In the rows, 25 means zero.

Where do the symbols, taken in turn from left to right, take each start?
Each answer is a row, close to the row of the state it stands for.
19	22	22	26	30	37	19	24	32	26	38	15	25	26	21	23	12	27	28	27	22	29	32	16	19	26	30	26	15	31	26	20	29	16	27	28	31	32	15	39	25	27	27	30	31	29	27	28	15	22	28	27	23	14	24	22	19	27	30	30	25	30	23	24	29	29	33	24	27	24	23	39	20	21	27	32	28	17	33	29	25	27	29	35	14	20	18	21	19	26	20	34	13	20	35	32	26	23	21	37	36	29	31	19	23	29	29	28	27	22	20	19	24	28	26	25	17	15	33	22	18	20	27	21	40	20	23	27	22	24	28	27	19	21	34	27	20	29	30	26	18	31	26	38	25	21	28	17	19	21	10	29	24	26	20	20	20	32	20	27	27	27	20	21	15	26	5	18	30	18	31	27	37	28	25	22	30	29	26	12	22	38	18	30	14	29	15	31	11	22	36	18	17	32	35	28	36	20	30	23	32	8	23	26	22	21	28	27	26	17	27	22	31	24	23	38	31	20	23	25	30	32	12	23	23	21	23	26	28	22	28	26	17	20	29	30	27	19	23	24	17	23	25	28	11	22	26	22	19	24	34	28	24
β: 22	34	25	15	32	28	15	38	27	34	25	13	20	25	23	26	31	30	16	34	30	11	24	25	23	21	34	31	21	28	23	18	24	19	29	28	23	39	28	29	20	25	31	24	18	23	23	26	13	28	24	28	29	23	20	20	21	26	25	28	17	26	22	24	23	33	14	26	33	31	29	27	31	30	28	31	21	22	29	28	28	30	21	39	25	17	32	33	12	25	17	20	18	20	22	24	26	20	23	31	27	39	27	22	27	21	28	33	18	25	36	17	27	30	39	24	23	18	27	20	28	33	20	20	23	11	20	25	24	21	27	31	21	19	18	26	26	21	35	29	21	32	21	24	21	20	19	20	20	24	23	21	20	32	17	20	18	29	21	24	26	37	22	26	27	32	8	16	32	16	28	20	29	29	28	15	25	25	24	21	21	19	9	18	3	23	33	40	14	31	30	27	27	32	16	26	37	19	18	20	28	15	29	34	20	24	26	29	16	16	32	21	29	27	13	26	27	28	24	27	28	24	22	29	26	22	29	22	28	18	31	21	17	20	17	30	36	30	13	25	17	27	21	32	15	25	25	20	19	21	34	26	18
19	27	23	23	27	29	21	37	20	35	34	29	17	19	17	27	28	24	29	20	30	20	25	15	21	26	31	31	32	29	18	19	25	30	28	21	30	44	15	38	18	27	24	25	24	21	27	24	15	32	25	20	21	18	26	23	35	23	27	29	18	33	26	18	29	26	18	26	32	19	33	33	25	24	30	26	30	18	27	31	18	29	28	29	26	15	20	27	23	30	29	20	20	13	35	33	25	19	26	28	24	26	24	18	33	29	26	25	12	13	17	29	37	33	17	24	32	22	23	21	27	30	27	18	25	29	26	31	10	26	25	27	24	16	27	24	17	25	27	26	28	36	23	36	20	24	18	34	9	23	20	28	26	34	19	15	28	23	15	15	32	23	17	19	23	24	18	19	30	25	24	28	36	34	27	22	30	26	31	20	25	23	12	31	19	18	32	28	29	25	31	36	28	30	15	30	30	24	23	34	19	21	21	24	20	8	32	28	20	16	28	18	24	27	32	39	28	24	23	20	33	29	32	21	29	19	14	20	36	35	29	25	37	26	16	22	19	29	20	24	25	22	35	39	21	27	29	27	23	21	33	23	23
ε: 23	24	21	17	30	31	21	35	23	21	25	30	23	27	26	21	24	25	25	17	32	25	34	15	25	14	34	25	24	27	31	19	35	41	21	31	30	37	21	37	29	26	31	21	24	23	22	25	22	21	24	31	17	24	26	31	26	30	21	38	17	29	28	23	25	24	34	14	24	21	26	31	18	19	20	26	24	19	19	17	30	18	30	29	28	15	21	26	32	29	24	25	19	22	39	27	23	21	18	25	25	33	25	15	17	18	26	30	22	17	20	20	37	34	28	20	19	22	37	18	29	18	26	28	28	22	25	26	19	22	24	30	27	21	24	32	22	12	20	34	20	38	29	36	25	25	19	24	15	19	19	30	28	39	21	26	23	19	22	12	26	25	11	17	27	35	6	20	28	22	36	26	30	35	27	20	19	27	39	17	24	39	19	24	14	21	19	28	32	24	34	35	25	26	20	30	42	34	37	21	24	23	29	19	21	16	32	38	18	25	26	16	29	29	26	33	30	26	13	17	29	35	24	30	27	26	21	18	31	26	36	25	28	20	20	30	28	22	21	24	22	22	24	24	20	26	26	26	19	13	32	22	23
25	19	20	22	21	32	22	28	28	21	36	16	23	26	27	23	20	31	26	23	21	28	31	17	20	26	28	30	17	31	24	22	24	20	33	21	24	32	12	39	17	29	23	31	28	33	22	27	23	27	34	24	22	20	25	19	15	21	29	32	30	26	21	35	30	27	27	20	28	29	26	39	21	28	22	28	30	23	25	29	32	27	26	31	14	17	17	28	24	25	19	28	12	18	33	34	24	24	13	35	28	41	28	25	29	22	26	32	29	15	12	21	23	22	29	29	23	19	28	21	22	22	21	23	35	25	22	32	22	26	24	24	22	19	32	31	19	24	27	24	20	27	24	43	25	20	30	22	18	18	17	24	22	25	16	24	20	25	22	27	26	26	16	16	29	27	8	18	29	19	28	31	37	38	27	17	28	32	33	17	25	33	13	25	14	21	16	35	22	25	35	26	24	29	30	28	42	16	26	20	32	12	30	27	26	24	31	30	30	17	28	30	29	24	25	33	25	19	26	30	29	36	13	19	22	17	25	23	27	19	30	22	24	20	33	38	22	18	23	21	21	27	31	28	17	32	30	21	20	32	29	31	31
ε: 20	19	25	26	28	28	24	18	28	17	29	21	33	22	32	20	13	20	25	25	22	42	35	24	30	26	17	15	15	25	25	23	32	31	23	35	28	23	20	35	34	28	28	29	29	24	21	23	31	17	16	30	21	24	19	29	15	29	28	27	35	22	29	30	26	16	31	22	27	25	19	29	26	24	12	29	27	17	14	22	31	16	33	22	21	28	17	21	31	23	24	38	16	30	27	23	27	27	18	32	29	22	32	25	20	21	32	32	34	28	23	19	25	13	25	25	19	20	29	19	20	16	32	21	39	24	18	19	41	28	21	24	27	19	35	21	21	23	19	29	21	17	14	36	27	29	25	20	24	20	19	35	18	25	24	33	19	28	25	28	27	23	14	22	29	38	24	26	26	21	30	30	29	16	18	24	28	28	30	27	23	35	27	24	19	34	13	22	36	19	30	22	16	19	43	19	32	27	38	14	35	19	26	24	30	28	27	16	32	34	26	25	27	29	23	19	27	20	19	24	20	30	10	34	19	24	38	24	23	22	32	15	11	28	35	30	29	20	32	32	29	29	24	15	16	31	30	18	18	23	16	27	33
24	20	23	26	26	29	22	20	32	15	33	24	28	30	29	15	8	22	26	18	24	34	29	27	30	22	25	22	20	28	30	26	32	27	20	35	29	24	24	33	36	33	28	21	34	28	23	34	32	19	21	28	26	29	31	29	16	31	30	27	33	20	32	33	28	19	31	23	21	26	25	33	23	22	18	30	22	26	23	18	32	12	27	23	25	23	14	22	34	28	16	29	19	24	23	29	23	27	16	24	30	29	35	23	16	23	24	25	28	25	27	20	27	17	26	21	19	24	33	28	17	16	31	26	42	29	24	21	40	24	20	20	26	25	28	26	24	22	15	27	21	19	22	32	27	29	26	20	33	27	20	24	26	22	28	33	18	25	19	29	28	25	20	21	31	29	20	31	23	18	29	31	31	20	20	27	23	36	36	23	24	33	30	32	23	28	15	21	22	15	32	24	15	24	32	28	32	26	36	12	33	20	27	27	31	32	21	17	32	28	18	29	27	31	12	21	21	29	14	26	21	36	10	27	19	26	33	30	29	19	31	26	19	30	27	32	33	15	36	31	22	29	25	17	22	30	28	18	27	31	33	29	29
κ: 16	27	29	21	25	30	18	30	24	28	36	11	19	27	25	16	18	29	21	17	22	29	35	19	18	20	27	25	19	30	20	20	28	19	28	31	25	29	18	41	17	27	26	32	33	31	24	28	17	24	29	28	21	13	16	17	21	29	33	31	21	25	28	32	31	28	30	23	27	24	27	36	30	21	24	34	30	19	23	22	31	26	24	34	17	14	17	26	25	27	26	32	16	18	36	33	22	25	15	37	25	36	26	26	24	28	29	33	23	17	23	21	30	30	29	25	20	16	32	19	28	21	31	26	32	18	22	24	26	23	26	27	22	22	26	19	21	29	32	23	13	29	30	36	28	25	31	18	20	21	17	30	17	27	20	26	18	29	19	32	27	28	23	16	19	29	19	27	29	19	25	25	40	29	24	17	28	28	29	17	24	36	17	29	12	24	18	36	21	19	32	19	26	25	34	31	37	20	31	17	29	8	28	33	25	20	31	25	26	19	29	24	24	27	24	33	26	22	25	27	25	34	14	18	22	26	26	21	29	23	33	22	26	28	32	36	31	26	26	29	21	28	27	30	15	28	26	23	23	30	26	27	33
32	22	27	31	23	23	29	3	30	19	24	27	32	32	25	22	9	27	25	21	21	39	26	31	23	37	15	20	20	18	29	36	26	22	23	35	30	16	28	25	32	25	23	26	19	28	26	25	42	24	18	23	23	34	22	23	14	30	21	16	35	25	27	26	29	15	27	28	22	29	22	19	19	26	22	22	30	35	18	19	33	17	23	17	22	32	18	22	34	31	28	34	31	34	15	18	32	28	16	24	31	18	25	36	23	19	28	23	33	34	34	29	16	10	16	27	25	24	25	35	26	26	28	24	34	29	26	26	34	24	21	17	27	28	27	26	24	36	16	18	23	15	25	17	36	25	26	18	29	28	26	28	22	17	37	32	29	25	32	33	21	19	30	25	24	23	39	32	23	28	24	32	24	15	23	33	24	30	25	31	20	29	37	29	29	29	18	16	33	25	18	18	23	15	31	22	19	25	28	24	22	28	19	21	37	28	13	16	38	31	18	28	26	18	30	16	19	22	25	22	23	23	23	29	16	30	26	37	24	27	21	28	21	26	36	16	23	19	38	32	37	26	22	14	31	30	25	18	28	32	12	19	26
β: 28	27	24	18	24	21	26	17	29	19	8	27	32	27	25	21	23	21	18	26	28	27	23	29	31	18	20	21	23	16	31	32	24	29	20	32	25	18	40	10	39	22	28	27	25	25	15	19	36	16	16	29	26	34	20	25	22	24	20	25	35	20	26	34	22	17	25	16	22	26	16	16	22	23	21	28	33	33	13	15	26	18	26	14	34	32	32	20	31	23	11	31	25	31	17	14	24	31	26	22	20	23	23	23	15	18	29	21	37	29	38	20	17	16	29	27	28	34	24	25	26	30	22	24	24	25	26	18	41	24	21	29	28	24	11	27	31	22	21	32	26	14	24	18	31	36	25	24	39	30	29	25	28	25	30	29	23	26	24	29	24	34	28	31	34	29	28	35	31	18	29	19	17	17	23	28	16	28	16	31	24	19	38	20	20	22	24	24	19	26	29	26	17	24	33	20	20	27	32	17	29	37	35	24	21	35	16	33	27	31	19	28	25	25	17	22	24	29	23	22	24	21	26	32	30	27	29	36	22	19	20	28	19	27	26	18	31	26	20	25	22	23	18	12	24	24	26	13	26	17	25	33	21
18	34	21	15	33	36	22	33	26	27	19	11	23	22	30	28	27	29	21	29	28	12	25	13	18	18	34	29	22	29	25	15	26	20	30	26	21	34	26	25	21	28	29	19	22	22	18	27	17	31	27	32	35	23	22	21	32	24	26	28	19	23	24	26	24	29	15	20	27	30	25	25	22	25	29	32	24	14	24	28	26	36	24	28	23	15	36	30	10	25	23	22	16	20	27	28	22	23	24	34	27	41	27	22	23	23	28	27	18	25	31	19	25	28	34	21	26	22	26	18	27	30	14	21	26	9	24	29	20	17	29	32	23	23	25	27	22	18	32	32	17	28	27	27	18	25	23	25	20	19	22	27	24	31	14	26	19	28	22	26	28	36	26	25	27	24	13	14	35	24	23	17	33	32	31	22	27	24	21	18	23	24	9	19	20	19	23	41	11	30	34	32	26	36	20	24	39	10	19	18	27	20	33	34	16	26	32	29	21	17	26	24	30	25	24	26	33	22	30	30	27	28	25	25	17	19	24	24	31	19	28	30	21	20	11	29	31	30	10	23	20	23	24	26	15	24	26	22	23	23	31	28	27
χ: 21	23	26	19	26	33	17	23	25	18	39	20	25	28	27	18	15	26	26	28	20	34	29	18	15	23	31	19	13	33	20	14	23	24	34	31	31	24	15	44	19	20	26	26	31	29	23	27	18	23	28	28	23	19	18	22	17	25	27	30	27	25	27	29	20	31	35	18	31	29	25	40	26	15	24	28	27	21	23	24	34	30	26	32	19	22	21	23	20	30	22	32	7	29	32	29	18	19	18	38	32	35	30	27	26	27	32	31	26	24	19	23	24	21	35	30	17	13	33	23	21	18	27	24	30	19	22	32	29	17	25	28	16	19	29	27	25	24	23	26	17	30	27	35	23	27	24	14	17	14	15	25	17	21	20	23	16	27	21	33	29	27	18	13	19	29	9	13	25	23	32	30	41	25	24	21	28	29	30	20	26	36	17	29	16	25	15	29	22	24	35	24	20	28	30	27	42	15	26	18	28	7	28	25	25	23	32	25	20	17	25	25	25	26	24	31	28	20	24	24	31	38	17	26	21	25	27	29	26	22	29	22	24	21	28	34	32	22	24	24	19	38	25	30	14	33	28	21	17	29	31	26	27
21	23	28	27	22	27	23	13	28	19	38	17	25	29	29	24	16	31	23	14	25	40	33	22	23	25	19	19	22	16	26	30	34	30	21	33	26	24	24	30	33	27	22	21	34	28	26	30	31	19	23	31	20	25	21	31	17	32	30	36	30	21	29	39	23	17	33	21	28	24	24	30	21	19	16	30	24	22	20	13	33	19	24	18	23	30	17	22	33	27	20	36	13	27	30	22	22	26	11	33	33	23	32	20	22	23	30	29	29	25	24	20	27	15	31	19	24	23	39	30	22	14	35	25	39	21	22	20	41	22	16	24	29	24	28	28	26	22	18	29	19	20	18	32	28	34	32	20	30	25	14	31	18	26	23	35	19	26	21	27	27	17	17	27	24	30	23	24	25	18	33	27	28	23	19	20	26	30	31	24	24	37	33	25	25	24	7	20	23	12	30	27	15	24	30	26	35	26	28	17	32	25	25	21	31	24	28	18	27	31	21	25	30	26	23	25	20	20	17	22	21	35	18	27	22	27	28	33	29	14	27	24	19	20	37	31	28	23	35	31	21	31	19	20	14	29	26	26	24	28	29	32	29
β χ: 23	15	26	27	23	28	34	19	34	14	33	20	24	23	30	22	18	23	22	16	22	36	29	24	28	27	19	19	25	25	21	28	32	26	18	31	25	18	25	32	33	29	27	27	33	28	25	30	36	15	24	26	20	25	20	31	14	26	30	20	27	18	29	39	20	21	30	17	23	25	17	31	18	21	19	31	27	31	17	20	32	14	32	33	25	23	15	20	30	30	19	34	22	32	28	26	20	31	22	21	31	26	31	26	18	18	24	29	36	26	15	22	25	6	32	23	19	20	29	27	22	16	28	22	39	21	26	25	37	21	14	17	31	22	37	33	21	25	17	27	18	18	24	28	24	27	32	17	26	24	17	33	21	21	19	30	22	27	20	28	25	20	21	26	22	30	22	25	28	22	25	33	30	27	29	23	22	31	35	20	18	35	25	32	18	28	17	21	24	19	28	19	16	16	31	24	32	27	42	18	31	25	29	22	27	21	35	17	33	30	23	29	24	29	23	16	20	25	17	25	17	30	8	25	24	30	35	26	26	17	28	20	20	22	35	33	33	18	39	28	26	33	27	13	17	24	27	21	28	16	22	25	27
28	28	29	28	20	27	38	15	27	16	26	22	29	29	24	23	14	23	28	18	21	40	25	32	25	34	18	23	26	15	24	36	27	25	23	33	27	17	34	26	38	20	24	24	33	28	27	16	35	23	19	24	26	31	21	33	20	28	29	21	35	15	32	30	27	22	29	29	16	31	23	29	22	24	22	25	26	40	21	22	24	20	28	24	20	33	19	16	36	31	29	37	22	29	20	19	35	27	25	22	27	19	31	31	25	26	23	28	26	37	32	26	18	10	21	27	27	24	24	37	19	18	30	32	36	33	31	25	37	24	25	24	26	27	27	25	26	29	17	20	31	11	26	18	29	35	24	15	29	28	30	32	26	18	36	30	26	26	33	25	26	24	32	32	29	26	37	31	24	27	23	30	20	17	20	38	34	34	20	25	20	35	42	30	33	34	18	22	30	22	19	18	21	19	35	31	24	27	28	24	31	34	18	20	32	31	16	21	34	39	17	31	24	24	20	15	17	19	20	25	21	22	18	28	14	27	28	38	19	28	23	29	18	25	36	22	24	25	36	27	27	24	26	17	28	21	29	22	30	32	17	21	20
β: 27	25	26	25	26	20	28	16	26	24	9	22	24	29	34	22	25	29	21	28	28	25	25	27	30	24	14	22	26	19	30	29	33	29	19	32	17	21	35	10	33	14	26	22	26	33	23	23	34	18	15	36	26	37	18	34	23	27	17	23	33	14	21	28	23	21	26	21	23	28	13	18	22	29	17	27	29	34	18	21	25	17	29	16	30	29	38	24	26	25	19	24	30	24	13	11	24	33	34	23	21	26	21	22	18	19	33	21	35	30	30	24	19	14	30	22	27	34	26	24	28	31	25	24	26	27	19	15	41	31	17	18	30	25	25	25	30	15	20	22	28	15	21	25	22	30	27	19	38	29	35	31	34	29	25	27	26	22	24	29	18	29	30	29	28	28	33	27	23	14	29	24	12	14	27	30	18	25	15	32	21	24	35	17	31	24	22	21	28	19	21	22	24	24	25	20	24	28	27	16	29	29	36	23	22	30	22	22	20	31	20	23	22	26	20	14	23	33	21	24	16	20	26	35	34	27	27	36	29	20	18	30	18	25	20	18	40	23	27	26	21	30	21	9	32	26	29	15	26	19	27	24	22
27	22	33	31	25	23	31	13	26	11	28	24	22	31	32	20	18	22	33	23	20	36	23	28	26	26	10	20	29	13	24	40	25	23	26	30	29	9	29	24	30	27	29	25	36	27	28	25	39	20	22	24	24	32	16	23	20	27	24	23	36	21	30	33	30	22	36	25	15	25	23	24	25	22	23	22	28	37	26	25	22	16	25	17	22	30	13	18	35	23	23	32	25	28	23	25	28	34	26	25	29	12	27	33	27	28	28	23	38	29	31	25	18	17	14	27	23	24	24	30	19	22	31	30	27	26	26	26	36	30	24	19	28	28	30	21	26	33	22	20	26	15	23	20	36	32	31	21	33	26	21	24	28	13	30	35	34	29	39	26	25	21	25	25	28	20	33	37	17	25	26	26	24	19	16	33	19	30	23	34	23	28	39	37	37	29	18	15	29	21	14	12	20	20	40	29	14	27	30	26	32	26	19	27	39	29	21	14	32	33	20	33	20	26	28	22	21	21	24	22	18	19	21	29	17	29	30	33	16	28	24	31	20	26	37	19	28	22	34	34	36	33	26	22	30	22	31	31	28	32	20	22	26
κ ε: 39	19	27	30	17	20	28	12	30	13	19	25	32	32	29	26	21	24	25	24	25	37	26	25	34	32	17	23	21	19	27	39	25	25	24	35	28	11	30	19	31	28	25	21	31	29	30	29	43	21	25	23	24	29	23	26	14	33	30	24	40	17	27	33	27	16	37	28	22	31	15	20	26	19	19	20	20	40	21	19	22	20	23	18	21	39	17	17	37	26	29	40	30	34	22	21	31	33	24	23	30	15	30	31	20	27	28	22	31	38	25	31	18	11	20	28	17	30	20	34	17	18	32	29	37	33	28	23	33	31	20	22	29	29	36	24	23	32	18	19	20	9	26	18	30	30	29	22	32	28	28	23	18	17	38	29	28	25	30	25	25	24	27	32	28	23	41	36	16	33	25	30	22	13	16	32	27	26	28	29	29	20	38	32	32	30	23	20	26	21	21	24	20	19	38	19	14	25	32	22	21	26	21	24	29	34	17	13	37	32	17	29	26	20	25	17	21	21	29	23	19	17	24	26	18	29	28	28	21	27	27	29	17	24	34	22	29	24	35	30	30	29	23	15	27	22	24	31	28	35	17	19	26
19	26	33	24	29	27	27	18	22	10	31	23	32	32	34	20	20	20	27	28	24	36	34	28	28	21	25	17	14	20	23	31	35	28	22	36	36	26	28	31	37	32	28	29	30	32	20	18	34	16	10	34	19	31	17	23	14	29	28	21	26	29	25	34	21	13	24	20	18	27	23	35	25	23	11	26	24	19	14	20	29	13	28	29	20	21	14	18	31	26	16	37	18	27	25	22	25	34	14	29	31	31	32	21	19	29	29	28	38	21	21	23	27	14	26	20	19	26	27	23	21	14	34	27	37	15	24	16	40	23	18	18	30	23	29	32	27	26	16	29	19	17	26	34	27	25	33	16	25	19	16	30	26	25	27	34	16	28	22	32	26	23	22	24	26	33	14	29	22	14	28	30	25	16	26	25	27	27	31	22	27	35	32	26	24	29	11	35	28	13	27	28	18	21	38	30	33	25	35	16	32	27	22	24	27	27	29	20	28	35	17	23	24	33	23	19	22	26	26	21	19	30	19	29	20	21	38	29	26	21	23	17	18	23	31	31	37	16	28	35	24	25	25	12	14	28	25	22	23	23	31	30	33
κ κ ε: 20	23	18	26	34	27	24	27	27	22	32	19	23	26	29	20	20	25	26	21	22	30	27	17	17	23	23	24	14	33	15	17	26	14	30	32	29	33	18	41	19	28	25	29	32	24	25	28	18	26	29	26	27	19	15	22	18	31	26	33	24	30	19	27	18	29	22	22	37	23	26	37	24	29	23	32	24	14	25	25	34	25	26	35	17	8	14	22	28	20	28	31	15	29	29	33	24	28	22	32	34	31	27	23	19	33	32	28	23	18	20	23	27	20	31	23	25	21	35	18	18	17	31	24	33	27	25	24	23	19	24	27	25	20	38	26	23	22	21	27	23	30	30	37	31	23	26	18	12	18	15	31	19	17	16	27	16	33	19	25	28	28	19	13	23	26	9	14	25	27	26	27	44	25	22	20	32	24	35	21	21	34	16	26	20	29	19	31	22	28	41	23	22	31	33	26	49	20	29	24	28	10	23	27	24	23	32	27	27	19	28	18	30	24	21	30	28	23	18	32	27	36	17	22	23	24	35	25	28	21	37	19	25	20	32	29	28	21	25	27	21	31	26	28	15	30	27	26	21	18	26	30	28
25	22	26	27	23	28	31	20	28	20	31	23	28	36	31	16	14	28	29	16	19	37	32	30	29	24	17	15	14	26	27	28	25	24	21	37	30	27	24	33	28	35	23	27	30	24	25	28	30	9	20	29	22	33	19	22	14	31	23	27	33	22	26	39	26	21	28	26	27	25	25	31	20	23	14	27	21	25	14	21	41	13	33	17	19	25	17	18	35	21	24	39	20	26	26	19	26	31	15	32	33	28	29	22	19	19	39	36	34	23	16	20	19	21	27	23	21	29	34	22	27	12	32	25	31	23	26	22	38	24	24	22	26	21	32	31	23	25	20	34	14	22	27	34	26	24	29	22	24	21	16	30	21	26	24	39	19	25	28	34	27	26	17	24	24	34	18	27	23	17	32	30	27	22	22	26	27	32	29	19	24	40	35	31	22	22	10	18	29	22	26	18	22	19	39	23	41	26	37	14	31	21	29	24	28	21	24	23	29	30	22	27	30	20	19	15	23	23	24	24	27	30	14	28	28	29	36	30	23	25	32	23	22	32	39	29	32	20	36	26	21	26	24	15	19	29	34	25	23	21	29	32	24
β: 25	31	17	19	32	23	21	27	26	19	27	25	24	26	29	24	18	26	23	26	31	15	26	19	32	22	27	18	22	24	30	22	25	25	23	36	31	33	31	26	37	28	29	20	22	24	19	30	24	15	11	40	27	34	26	30	23	21	22	31	31	21	31	27	27	28	13	14	25	19	20	22	23	25	21	31	28	17	13	15	27	23	29	34	22	20	33	34	20	20	17	28	13	29	23	21	22	32	27	24	25	37	22	19	18	24	36	29	32	32	24	9	28	22	41	22	20	24	35	17	25	28	26	26	25	19	20	22	41	24	27	33	27	16	20	29	21	13	24	34	16	24	19	29	22	26	22	24	31	24	24	37	27	27	12	24	20	34	19	23	20	33	27	20	29	37	11	27	24	16	27	21	29	26	28	16	20	26	27	28	18	33	27	13	18	18	15	29	19	17	35	26	22	29	23	30	39	23	26	15	30	23	35	24	19	24	24	31	26	27	24	15	22	27	21	18	26	31	16	21	24	29	18	30	25	23	30	21	27	20	30	22	17	24	19	25	35	23	20	20	14	24	15	15	12	26	31	15	21	16	22	33	25
25	21	20	23	26	30	14	25	20	23	32	36	20	18	28	16	27	24	28	16	29	29	27	24	28	14	31	18	24	26	21	21	32	31	22	25	26	35	22	38	34	26	29	25	28	28	27	22	24	22	23	28	18	22	32	25	26	29	27	35	25	33	36	21	22	30	25	19	28	19	30	32	22	22	17	32	28	19	18	24	29	20	32	24	28	18	12	29	29	31	24	24	18	20	41	29	25	21	21	25	29	32	25	13	14	18	21	33	25	21	17	14	40	33	28	19	19	24	38	17	24	18	31	23	20	22	23	26	25	23	21	29	26	26	21	30	22	14	18	31	20	36	30	41	22	21	21	27	23	20	15	35	37	37	13	26	20	24	23	16	18	25	18	21	20	28	15	26	25	20	28	28	28	33	31	16	24	30	30	26	27	37	18	27	21	17	23	32	29	15	40	36	25	32	24	23	39	33	35	17	23	17	32	22	26	21	27	27	29	22	31	26	29	28	27	31	23	26	3	25	26	36	20	24	28	23	26	9	29	21	33	8	28	23	23	28	28	20	23	26	19	21	22	31	17	27	22	16	16	17	32	37	26
κ ε β: 23	27	29	25	31	30	18	20	30	23	39	16	19	20	29	18	15	29	26	20	24	34	29	18	21	30	26	27	14	33	27	19	30	21	25	32	37	31	21	45	22	35	20	25	27	29	30	28	21	24	26	27	27	14	23	23	18	26	31	27	19	25	16	35	26	30	33	22	32	32	27	37	21	19	29	30	19	19	27	27	32	27	25	37	20	14	19	26	23	26	15	37	17	24	26	32	23	19	21	31	32	32	27	25	28	23	25	37	27	17	18	22	30	16	25	23	22	21	24	21	20	13	27	18	32	20	21	26	24	23	20	26	24	21	31	29	20	27	23	27	14	27	23	41	26	24	25	19	20	20	13	30	21	30	17	25	14	32	22	27	28	27	17	16	17	27	12	25	28	18	28	29	41	27	22	26	34	27	32	12	21	36	14	28	13	26	22	29	25	17	37	28	26	28	28	28	41	23	32	18	30	16	25	31	21	19	26	26	26	17	27	26	22	28	24	27	25	19	26	26	32	37	14	21	23	28	29	21	27	25	35	23	21	22	31	29	28	22	21	31	25	26	24	36	9	34	23	23	13	29	30	29	33
18	21	29	25	25	30	26	16	27	14	27	25	27	33	36	20	10	23	25	20	20	35	30	26	28	31	20	16	14	26	23	26	32	26	23	37	30	20	21	36	40	32	26	25	32	31	28	26	35	20	20	28	19	25	21	34	11	31	28	26	31	25	24	38	24	23	29	22	22	18	20	26	22	26	17	30	23	27	9	24	29	16	34	26	22	19	19	21	35	26	18	30	17	28	30	19	28	29	16	35	32	32	31	22	19	26	27	32	31	21	24	22	31	15	29	23	19	24	31	25	30	13	32	26	44	23	23	21	37	22	18	19	26	25	28	22	17	24	16	33	18	18	25	31	31	22	22	18	30	17	12	32	27	29	23	40	27	27	26	32	21	22	20	21	24	27	19	26	28	19	22	39	22	18	31	21	23	30	26	27	25	33	24	25	29	29	20	27	24	19	32	24	18	25	35	28	35	33	41	13	32	23	25	14	30	27	23	18	35	25	21	29	30	31	22	19	19	25	19	23	17	26	12	26	19	27	29	25	28	17	34	24	18	20	35	26	33	13	32	33	22	27	23	21	16	22	28	22	31	24	25	29	30
ε β: 26	30	21	24	25	14	30	20	21	22	15	26	23	34	33	27	21	30	16	21	35	20	16	37	34	20	16	20	28	17	28	29	27	25	16	29	19	21	34	14	36	21	27	20	22	26	18	26	43	23	16	33	29	38	23	32	25	21	22	25	31	18	28	36	24	24	17	17	25	22	13	14	23	23	18	29	26	30	13	15	23	17	32	18	29	31	28	25	24	25	17	24	29	35	18	14	29	31	28	27	20	24	25	27	17	17	28	21	36	33	36	21	20	14	34	25	20	31	20	25	25	27	22	23	26	21	30	16	48	22	22	25	27	21	18	24	34	14	20	25	22	15	22	18	22	32	20	15	39	27	28	36	26	33	25	35	15	32	27	33	25	28	31	34	31	31	30	29	27	23	32	13	8	23	28	38	17	31	19	28	23	19	37	19	24	18	29	18	30	26	27	22	24	17	33	20	23	25	29	14	30	40	32	23	27	29	17	26	25	34	18	28	28	27	20	21	22	33	18	27	9	22	25	34	25	28	34	31	26	16	21	29	18	28	20	22	35	25	26	24	22	29	20	9	30	21	27	23	21	26	27	30	24
25	25	17	25	25	30	23	36	19	32	31	31	26	18	13	25	35	18	22	22	34	15	23	18	25	22	37	29	33	35	32	14	25	34	25	27	19	40	14	35	11	30	30	30	19	21	30	32	21	28	34	21	25	16	28	24	28	22	29	28	14	29	25	16	29	32	25	29	28	20	38	31	23	27	23	24	25	16	33	43	14	28	26	30	26	21	18	36	27	33	31	23	30	16	39	30	19	15	26	25	30	27	28	20	32	24	16	27	20	17	17	24	34	42	24	31	30	21	22	24	32	29	26	24	17	27	29	34	5	25	29	31	22	23	22	26	23	23	29	27	29	41	29	35	22	13	26	35	10	20	15	24	30	28	18	21	36	24	14	20	23	27	17	21	22	26	16	19	25	26	24	27	36	36	32	17	29	19	28	20	28	26	16	27	23	23	28	27	27	36	27	27	32	32	15	33	30	27	23	32	18	22	20	33	20	20	33	27	27	19	34	28	27	26	29	38	36	22	24	24	37	33	24	19	29	22	19	18	28	30	30	19	33	25	26	29	18	30	21	24	24	22	32	40	21	24	21	29	22	15	31	27	24
χ ε: 19	28	22	22	27	26	19	27	24	22	21	15	24	27	34	21	22	28	16	29	28	20	28	20	33	21	22	28	19	28	26	19	27	29	12	28	31	33	24	28	36	26	29	24	28	29	20	18	29	16	17	31	22	32	26	32	17	21	20	31	30	28	26	25	27	34	22	10	17	24	25	28	30	26	15	39	31	21	18	24	32	19	27	24	28	24	30	26	17	20	14	28	15	20	23	24	18	31	27	27	21	39	26	20	17	21	28	39	31	27	33	11	29	23	42	22	23	21	34	21	29	21	19	25	24	14	24	16	40	23	28	31	17	20	20	21	24	18	25	32	12	21	21	36	20	31	24	21	30	28	22	35	22	42	19	23	22	32	17	30	20	30	20	23	30	36	14	26	33	19	32	29	32	31	29	27	21	29	25	28	25	28	22	22	17	13	23	32	18	21	31	31	21	24	22	22	42	29	28	8	27	27	33	29	22	30	29	32	24	26	27	28	22	33	19	21	26	27	22	23	19	28	17	31	22	25	37	21	33	18	30	31	20	24	18	25	35	24	23	24	14	23	17	22	18	28	29	20	24	17	31	41	21

The states form a loop of 15.
